In the rows, 128 means zero.
Each row is followed by its class.
[109 203 131 132 147 138 146 110  77 164 137 167 170 169 118 127 118  98
 147 137 155 177 122 125 172  88  63 181 139  72  84 142 116 117 162 137
 138  93 116] => Z_535
[148 188 124 104 133 143 115 162 146 132 118 135 111  88  94 139 112 104
 113 112 149 100 136 110 130 123 121  81 158 178 131 145  96 120 133 111
 100 134  89] => Z_544
[ 86 103 108 108 139 102  83 142 122 132 144 117  79 172 107 126 131 146
 152  98  83 134 111 112 112 106 139 114 205 115  84 143 124 145  97  98
 129 196 134] => Z_166
[ 97 158 120 162 144 138 147 121  87 184 147 140 137 168 118 118 112  93
 127 131 151 136 132 131 164 112  68 160 150  96 120 113 124 132 175 144
 144 102 131] => Z_544
[ 83 131  98  97 151 108  74 142 122 129 138 122  67 153 128 145 112 159
 117  79  99 137  73  92 102 110 116  90 199 116  62 166 103 150  59 108
 129 182 138] => Z_912
[ 91 104 104 102 152 107 101 147 109 126 140 120  66 175 112 121 130 156
 141  96  85 121  82 113 108 102 140 104 200  99  92 147 124 134 114 100
 131 187 135] => Z_755
[ 83  88 103 108 138 109 105 143 117 130 146 111  77 172 119 122 125 160
 159 102  67 127 104 117 105  98 164 102 188 107  94 145 129 133 109 101
 130 207 137] => Z_544
[152 153 120 184 148 136  70 123 126 119  58 112 158 117 112 146 171 174
 100 129 111  96  76 111 109 118 130 156 135 139 184  85 155  82 123 144
  66  73 135] => Z_521
[ 97 197 126 146 150 146 149 114  74 165 139 160 159 185 110 129 106  95
 123 129 158 171 120 135 178  92  63 185 146  93  95 128 118 129 176 139
 141 103 124] => Z_544
[147 192 117 100 108 120 103 162 137 123 121 147  89  64  86 129 136  92
 148 132 146  97 143 102 129 103 130 111 163 168 130 166  86  99 140  80
  97 136  96] => Z_726
[ 86 208 133 139 144 138 155 108  79 173 133 159 166 180 128 124 115  99
 138 132 147 175 119 125 179 102  48 185 147  84 105 142 104 119 171 136
 147  84 123] => Z_912
[155 193 141 108 146 137  96 173 148 120 115 135 104  76  77 143 130 101
 125 114 141  90 140  97 138 129 108  87 180 164 124 155  83 123 125 106
  90 135  79] => Z_521
[164 181 111  96 111 120 111 173 145 118 115 138 106  79  85 128 142 101
 145 133 143  92 127  99 135 102 133  93 148 172 133 171  70 111 128  89
 103 159 101] => Z_544
[146 150 126 186 125 122  83 112 132 142  56 107 155 139 106 142 182 178
 101 140 116 106  84 120 117 118 144 162 133 140 181  81 156  79 134 128
  79  80 140] => Z_645
[149 159 123 195 130 123  73 113 136 136  50 108 155 139 112 156 180 182
  87 132 125 114  73 118 114 124 138 162 135 135 169  86 156  87 132 133
  77  71 140] => Z_645
[ 88 183 134 147 147 130 136 118  74 185 142 160 159 173 136 115 121  96
 125 124 153 153 126 118 165 106  34 167 179  87 120 111 120 122 170 153
 131  87 125] => Z_166
[147 187 140 111 129 128 110 162 159 139 128 126  90  94  78 145 130 108
 123 116 144  96 152 105 134 121 116  92 171 166 119 147  96 136 132 109
 100 141  80] => Z_645
[ 94 167 128 159 134 147 157 122  74 181 151 149 155 163 126 122 111  91
 116 131 154 141 121 132 168 119  66 146 156  70 116 136 122 120 180 137
 143 101 129] => Z_544
[ 95 104  99  99 147 108  92 146 120 117 135 128  67 168 121 136 116 154
 159  90  68 130 116 121  96 103 150 107 207 112  85 143 133 141 116 101
 130 174 135] => Z_726
[162 185 112  92 126 162  79 159 159 113  93 150 131  98  63 147 130 110
 130 106 153 102 131 100 142 109 121  82 169 159 119 149  97 125 130  96
  83 122  74] => Z_337
[167 185 125 101 114 150  90 137 151 114  94 135 100 106  54 150 144 120
 130 109 151 116 135 100 147 110 123  96 170 157 125 162  97 110 135  96
  86 125  72] => Z_645
[166 141  87 167 132 103 109 144 128 112  41 141 167 125 126 126 179 184
 127 147  89  85  73 126 118 112 171 159 109 157 143  78 139  61  95 113
  85 101 132] => Z_755
[142 147 106 178 130 132  62 117 129 142  62 114 160 127 114 140 172 169
 109 129 124 100  84 115 111 116 130 163 128 157 182  66 156  86 125 141
  75  72 145] => Z_166
[154 200 118 103 138 133 108 160 152 123 116 136 100  87  88 143 125 106
 123 103 136 105 133  92 142 129 107  83 163 175 120 153  82 132 120 104
  91 138  88] => Z_912
[ 88  99 124 106 151 110  88 149 125 118 141 122  95 169 111 122 127 152
 145 100  63 133 106 116 100 111 149  97 206  98 100 152 131 141 105 105
 116 184 130] => Z_521
[ 93 133 101  92 157 102  71 147 136 126 137 126  69 172 121 141 111 156
 110  82  83 133  85  99  98 112 116  93 206 135  72 157 104 151  52 107
 123 179 134] => Z_912
[140 155 131 183 133 117  83 115 133 139  65  94 147 134 115 145 173 181
 108 137 111 112  81 114 107 116 149 162 137 133 172  85 161  85 131 135
  83  80 143] => Z_645
[ 84  95  97 106 158 107 104 140 117 122 149 115  65 171 108 121 124 150
 159 101  76 128  93 116 100 104 150 110 198 114  85 143 129 144  99  94
 139 200 138] => Z_755
[ 96 159 135 158 145 119 137 124  92 185 154 140 129 172 118 125 116 106
 124 135 147 133 134 132 159 110  65 156 157  68 103 119 127 140 178 142
 145 100 128] => Z_645
[145 158 104 175 125 134  77 120 128 134  59 114 155 127 125 146 168 183
 107 122 106 109  65 111 112 122 141 158 123 142 179  94 147  79 117 131
  69  73 148] => Z_912
[177 193 104  97 131 158  82 148 151 104 104 159 117  99  72 148 132 107
 148  98 149 121 129 105 140 116 127  88 156 165 103 161 109 111 114  99
  70 122  64] => Z_535
[158 186 120 112 118 124 115 181 135 120 107 144  98  72  75 120 160  95
 140 129 150  84 112  91 141 104 127 102 166 160 127 174  78 104 130  77
  98 152  89] => Z_755
[ 91 125 110  91 153 109  62 142 124 118 145 124  75 161 121 142 115 159
 100  92 100 125  76 102 101 103 118  88 196 113  52 154 107 152  70 108
 135 187 136] => Z_337
[ 80 108 105  96 138 103  87 142 115 125 146 117  81 164 110 117 126 153
 150  96  78 129  99 111 101 104 148 108 201 123  90 139 127 138 103  93
 125 194 141] => Z_166
[158 188 139 109 129 123 113 159 159 133 112 124 100 103  74 139 136 110
 129 117 144  97 143 101 142 132 117  86 173 160 118 146  92 120 132  99
 101 134  79] => Z_645
[110 164 126 151 141 140 149 129  80 184 155 155 148 164 118 121 118  90
 134 129 149 131 133 129 166 115  61 153 145  73 102 127 121 138 171 140
 144 100 127] => Z_535
[ 89 175 125 150 155 136 158 124  82 181 131 149 153 170 142 123 115 104
 131 132 151 146 124 120 161  96  52 168 170  86 125 111 119 123 170 160
 142  89 129] => Z_544
[ 95 204 126 129 153 138 141 110  83 164 142 165 145 174 125 128 109 102
 126 130 148 172 121 121 179 100  58 186 145  83  99 142 106 123 162 133
 139  94 124] => Z_912
[ 92 162 124 158 134 140 151 126  80 177 157 145 144 168 122 119 112  89
 125 133 147 133 128 132 163 104  68 157 163  78 120 127 127 126 169 148
 137 100 129] => Z_544
[160 151  95 169 110 105  92 137 135  98  48 139 191 131 137 134 175 193
  99 149  86  90  67 130 115 111 170 150  95 144 131  87 143  65 105 108
  76 100 133] => Z_337
[156 178  94 174 125 130  72 126 131 123  60 137 164 137 116 153 176 173
 130 113 127 127  54 115 123 122 141 160 120 139 113  97 147  84 111 126
  60  77 125] => Z_535
[151 182 117 106 107 129 113 165 143 120 110 133  99  70  80 135 147 107
 128 130 154  90 124  96 139 104 129  96 148 173 136 166  73 108 135  87
  98 162  96] => Z_544
[ 86 113 111 115 139 104 108 156 122 138 140 109  89 185 115 128 129 148
 152 102  80 128  94 117 106 103 140 110 206 106 101 151 122 141 113 104
 131 189 140] => Z_544
[159 191 125 102 125 142 116 169 148 130 127 142 105  92  77 141 129  96
 134 108 147  90 144 107 138 122 105  89 166 171 112 153  91 130 117 106
  94 139  78] => Z_535
[ 98 132  90 102 166 114  70 139 116 121 133 139  82 179 117 140 117 151
 101  81  99 139  60 103  97 112 123  85 190 120  51 156 112 146  71 101
 136 176 133] => Z_755
[ 82 107 122 115 131 104 100 143 116 126 146 113  72 183 103 127 140 162
 146 100  74 127  99 112 110  99 148 112 207  98  77 148 127 147 112  97
 124 194 137] => Z_645
[ 94 198 145 138 157 132 145 111  81 155 132 165 176 169 107 124 110  97
 121 140 152 172 125 133 175 102  51 177 149  84  97 135 110 120 164 137
 139  96 115] => Z_521
[167 188 124  96 124 148  84 142 158 115  99 146 106 105  64 151 140 119
 136 109 150 116 137 103 146 116 123  86 166 153 109 162  98 111 131 101
  85 121  66] => Z_645
[161 190 125  97 147 136 110 163 151 113 116 143 116  75  83 138 118 104
 126 120 129  91 149 103 132 128 115  83 162 172 126 149  86 121 124 105
  95 131  78] => Z_521
[ 85 116  98  96 164 116  80 139 122 125 138 119  70 165 121 145 111 157
 104  93  99 122  84 105  97 104 129  88 195 124  73 144 110 154  79 113
 145 188 148] => Z_544
[ 79 173 129 151 147 133 143 122  78 184 144 164 165 167 130 112 118  94
 142 129 154 143 133 131 162  95  35 173 166  95 116 107 130 126 167 155
 135  92 121] => Z_166
[ 83 100 109 103 138 108 107 153 111 130 142 118  72 178 116 124 131 155
 150  99  74 126  95 116 103  93 153 114 201 101  92 149 122 141 106 101
 133 196 136] => Z_755
[166 147 107 166 132  99  90 147 134 105  58 145 180 122 132 128 173 185
 109 152  68  87  89 133 115 125 175 153 107 149 143  88 141  64  96 116
  69  98 130] => Z_521
[153 192 139 106 135 123 105 161 158 131 119 133 107 103  77 144 123 112
 128 117 139 105 148 114 133 123 117  88 163 166 106 147  94 132 134 102
 104 139  83] => Z_645
[153 192 139 109 132 129  98 163 163 130 119 137 104 109  64 144 134 110
 121 114 139  96 142 111 136 124 107  89 175 170 110 141  94 135 133 106
  92 130  82] => Z_645
[147 186 116 105 104 123 109 166 138 123 114 154 100  51  80 136 148  92
 147 132 151  92 140 101 136 106 130 100 161 169 116 171  76 108 129  80
 102 149  99] => Z_726
[167 188 121  94 144 157  78 149 152  96  97 155 116  90  60 140 139 107
 140 106 147 112 124  97 147 131 119  84 171 165 119 161  92 105 120  92
  77 124  69] => Z_521
[140 173  96 182 120 131  85 120 125 125  59 125 150 137 125 157 170 181
 105 125 123 120  64 121 128 116 144 177 124 152 136  90 137  75 120 130
  72  85 131] => Z_544
[ 82 118  97  98 159 111  72 131 129 125 142 122  80 162 117 144 113 159
 105  95  94 117  90 104 105 107 123  80 201 106  57 144 118 146  71 107
 133 184 123] => Z_337
[156 195 120 102 132 132  98 165 149 127 114 145 108  81  90 137 122 103
 119 105 153  98 140 103 141 128 112  91 156 181 103 143  94 118 119 104
  96 131  74] => Z_166
[ 83 133  99  97 157 106  74 142 128 125 138 122  69 163 124 142 115 162
 103  83  86 129  72  93  98 110 121  94 197 126  64 160 107 147  51 103
 128 183 138] => Z_912
[152 199 126  96 143 128 113 172 145 130 117 146 105  91  85 133 124 102
 131 116 135 101 136 109 136 118 125  91 170 174 110 144  88 122 129 107
 100 132  82] => Z_755
[102 205 125 134 155 132 135 117  81 159 146 166 148 179 132 127 102 101
 118 128 146 170 116 125 168 102  50 183 146  86 105 142 110 125 161 134
 136  92 129] => Z_912
[178 188 104  92 135 160  81 161 153 108  98 154 117 107  66 145 126 108
 138  96 146 110 122 109 141 121 126  74 165 177 122 155  97 115 132  99
  79 125  78] => Z_544
[ 89 122 123  97 156 103  69 135 129 132 138 120  69 175 110 140 120 165
 117  92  95 141  90 102 102 107 126  98 207 109  50 148 117 146  70 111
 132 177 133] => Z_645
[156 161  93 159 126  99  75 139 135 120  60 141 173 120 134 134 168 183
 106 137 101  98  78 124 109 112 161 159 103 169 139  77 144  75  96 122
  71  98 135] => Z_166
[ 82 124  96 104 170 116  76 139 117 125 141 131  68 170 113 132 127 149
 120  85 100 127  65  97 100 100 124  91 203 112  59 151 122 141  70 109
 128 180 125] => Z_755
[167 182 120  92 142 150  80 152 151  95  96 153 116  94  64 141 134 111
 135 107 138 111 129 103 140 123 121  81 174 167 127 162  94 109 119  94
  78 129  72] => Z_521
[106 198 129 143 154 138 148 116  75 156 138 158 154 176 121 126 108 104
 125 134 144 169 122 133 173  90  69 180 135  94  97 129 117 120 183 140
 141 107 123] => Z_544
[ 84 102 114 100 134 112  91 144 126 119 136 110  92 182 114 127 132 153
 148  99  68 126 104 113 109 101 156  98 213 105  88 142 126 148 100 101
 128 188 133] => Z_337
[102 203 133 137 141 140 139 116  78 159 136 176 153 169 111 136 114  88
 139 129 155 172 137 135 178  95  61 180 160  81  83 136 117 121 180 139
 136  85 116] => Z_726
[162 195 118 102 138 133 111 173 141 129 110 140  90  86  83 136 128 103
 118 106 152  93 123  93 140 121 119  87 161 168 108 149  81 120 128  99
 101 137  80] => Z_755
[107 174 127 149 141 147 139 117  78 174 148 149 147 164 116 133 115 104
 119 124 156 137 119 126 162 116  56 155 147  66 101 127 123 126 172 139
 137  90 128] => Z_535
